Below are the code and all the weights of a small trained network. Each question names an input and a class and asks about switching units off, where a switched-off unit gives its printed mean instead of its output.

import numpy as np


def w(rows, s, z=0):
    codes = np.array(rows[::2]) - 128.0
    scale = np.full(codes.shape[1], s)
    scale[-1] = z or s
    return codes * scale


def f(y):
    return y / 2 * (1 + np.tanh(0.7978845608 * (y + 0.044715 * y**3)))


def log_softmax(a):
    a = a - a.max(-1, keepdims=True)
    return a - np.log(np.exp(a).sum(-1, keepdims=True))


def net(x, mask):
    res = np.array(x, float).reshape(1, 7) / 4 @ E
    y = f(res @ A[0][:, :-1].T + A[0][:, -1])
    res = res + np.where(mask, y, B[0][:, -1]) @ B[0][:, :-1]
    return log_softmax(res[-1] @ U[:, :-1].T + U[:, -1])


A, B = {}, {}
E = w([
[106,29,56,21,154,140],'x0',
[128,128,126,124,128,124],'x1',
[248,157,115,67,104,50],'x2',
[74,115,203,43,59,49],'x3',
[138,2,154,189,130,57],'x4',
[133,128,131,124,137,129],'x5',
[131,130,130,131,129,130],'x6',
],0.0074)
A[0] = w([
[216,126,56,238,163,158,20],'n0',
[55,98,149,146,163,185,50],'n1',
[131,209,134,96,130,165,112],'n2',
[127,53,139,110,119,188,79],'n3',
[1,119,133,144,96,145,128],'n4',
[97,100,125,150,117,131,140],'n5',
[137,206,175,221,31,73,188],'n6',
[171,162,84,91,146,50,78],'n7',
[120,177,80,127,90,149,37],'n8',
[198,126,145,104,136,80,78],'n9',
[140,156,183,178,111,128,64],'n10',
[107,239,68,34,147,186,96],'n11',
[196,132,103,128,38,112,214],'n12',
[130,133,23,184,186,138,66],'n13',
[169,60,147,148,150,76,183],'n14',
[187,30,155,204,208,53,67],'n15',
[197,143,72,159,211,149,88],'n16',
[36,121,252,73,117,56,107],'n17',
[245,151,70,90,111,92,177],'n18',
[131,133,57,184,183,137,93],'n19',
[107,97,51,39,151,100,204],'n20',
[51,142,123,161,122,143,4],'n21',
[112,53,54,71,137,150,112],'n22',
[77,135,188,150,174,197,227],'n23',
],0.0085,0.0037)
B[0] = w([
[155,126,127,45,56,108,211],'n0',
[112,151,216,18,172,135,168],'n1',
[89,33,119,181,68,62,188],'n2',
[133,58,180,184,149,144,146],'n3',
[126,160,156,90,233,112,191],'n4',
[53,138,158,120,143,214,142],'n5',
[230,92,118,187,151,176,254],'n6',
[73,162,234,85,135,152,169],'n7',
[131,63,197,123,53,32,138],'n8',
[77,177,172,84,177,101,159],'n9',
[178,80,181,163,60,123,156],'n10',
[30,31,158,236,64,20,253],'n11',
[77,192,130,156,241,160,193],'n12',
[156,181,112,50,61,81,186],'n13',
[15,131,171,220,125,138,185],'n14',
[47,124,108,123,58,72,203],'n15',
[104,139,94,37,136,98,192],'n16',
[205,222,9,14,50,75,233],'n17',
[57,143,206,110,200,163,228],'n18',
[170,163,114,3,100,71,177],'n19',
[221,169,174,242,111,202,229],'n20',
[150,118,250,93,114,78,138],'n21',
[234,76,134,174,57,194,199],'n22',
[146,135,116,136,210,107,215],'n23',
],0.0058,0.007)
U = w([
[10,80,126,178,88,40,72],'0',
[146,161,76,30,103,82,51],'1',
[114,126,114,138,170,108,254],'2',
[74,150,202,97,228,135,55],'3',
[186,118,139,181,117,168,78],'4',
[66,162,94,148,137,146,221],'5',
],0.012,0.0086)

Each question gives the input, the list of numbers given to net, and the class t.
The units are the neurons (one row each of A and B). Each row of codes is followed by its name. A weight is (code - 128) times the scale printed after its matrix; where a second scale follows, it is the last column's (A, B and U).
mask holds one flag per neuron, in row order. A switched-off neuron (its flag False) gives its mean, the last column of its row in B, instead of its output. The means were averaged over made-up inputs and are rounded, as every weight is.
A unit's drop is (log p(t) with every unit on - log p(t) with that unit switched off) / (log p(t) with every unit on - log p(t) with every unit switched off).
The circuit of an input: a set's keep is (log p(t) with only the set's units on - log p(t) with every unit switched off) / (log p(t) with every unit on - log p(t) with every unit switched off). Starting from the 12 units with the biggest drops (on a tie, the unit counted first), units are removed one at a time, each time the one whose removal leaves the highest keep (on an exact tie, the one counted first), for as long as the keep stays at least 0.8.
circuit, biggest first: the units of the circuit, biggest drop first
most important unit: the unit with the biggest drop
top k neurons: the k neurons with the biggest drops, biggest first
drop of u: that unit's drop, to one decimal
input [-7,-4,-8,7,-3,-1,0], class 3: most important unit -> n4
input [4,3,3,-8,7,-3,7], class 1: circuit, biggest first -> [n0, n13]
input [4,-2,-3,-3,-5,4,2], class 0: top 3 neurons -> [n11, n6, n17]
input [7,7,-4,-3,3,-2,5], class 4: top 2 neurons -> [n22, n20]
input [7,7,4,6,-3,-3,-7], class 4: top 2 neurons -> [n20, n22]
input [-4,0,4,1,-5,-4,-3], class 0: circuit, biggest first -> [n11, n2]
input [7,-3,-3,2,6,5,4], class 4: circuit, biggest first -> [n22, n20]
input [3,-1,-8,0,-7,-2,-2], class 3: top 3 neurons -> [n4, n1, n23]
input [-5,0,7,6,-6,-6,-2], class 3: top 4 neurons -> [n18, n12, n7, n9]
input [-5,-2,-8,6,-4,-4,3], class 3: top 3 neurons -> [n4, n1, n21]
input [4,4,6,-3,7,1,6], class 0: top 3 neurons -> [n15, n14, n6]
input [-4,2,5,-4,8,-7,6], class 0: top 2 neurons -> [n15, n14]
input [5,-6,8,-1,-7,6,0], class 3: top 2 neurons -> [n18, n7]
input [4,2,-7,5,0,-2,5], class 3: circuit, biggest first -> [n4]
input [-2,2,-8,4,-1,0,7], class 3: top 2 neurons -> [n4, n1]
input [-1,-8,-7,-7,-7,-1,-7], class 0: top 3 neurons -> [n11, n2, n17]
input [4,3,-5,8,0,-4,3], class 1: drop of n17 -> 0.8
input [5,-7,-7,5,-4,4,1], class 3: drop of n18 -> -0.3
input [-5,5,-8,3,5,8,-4], class 2: top 2 neurons -> [n17, n18]
input [1,1,6,-3,-8,-7,4], class 0: drop of n11 -> 0.5
input [8,-2,6,6,-2,7,1], class 4: circuit, biggest first -> [n20]
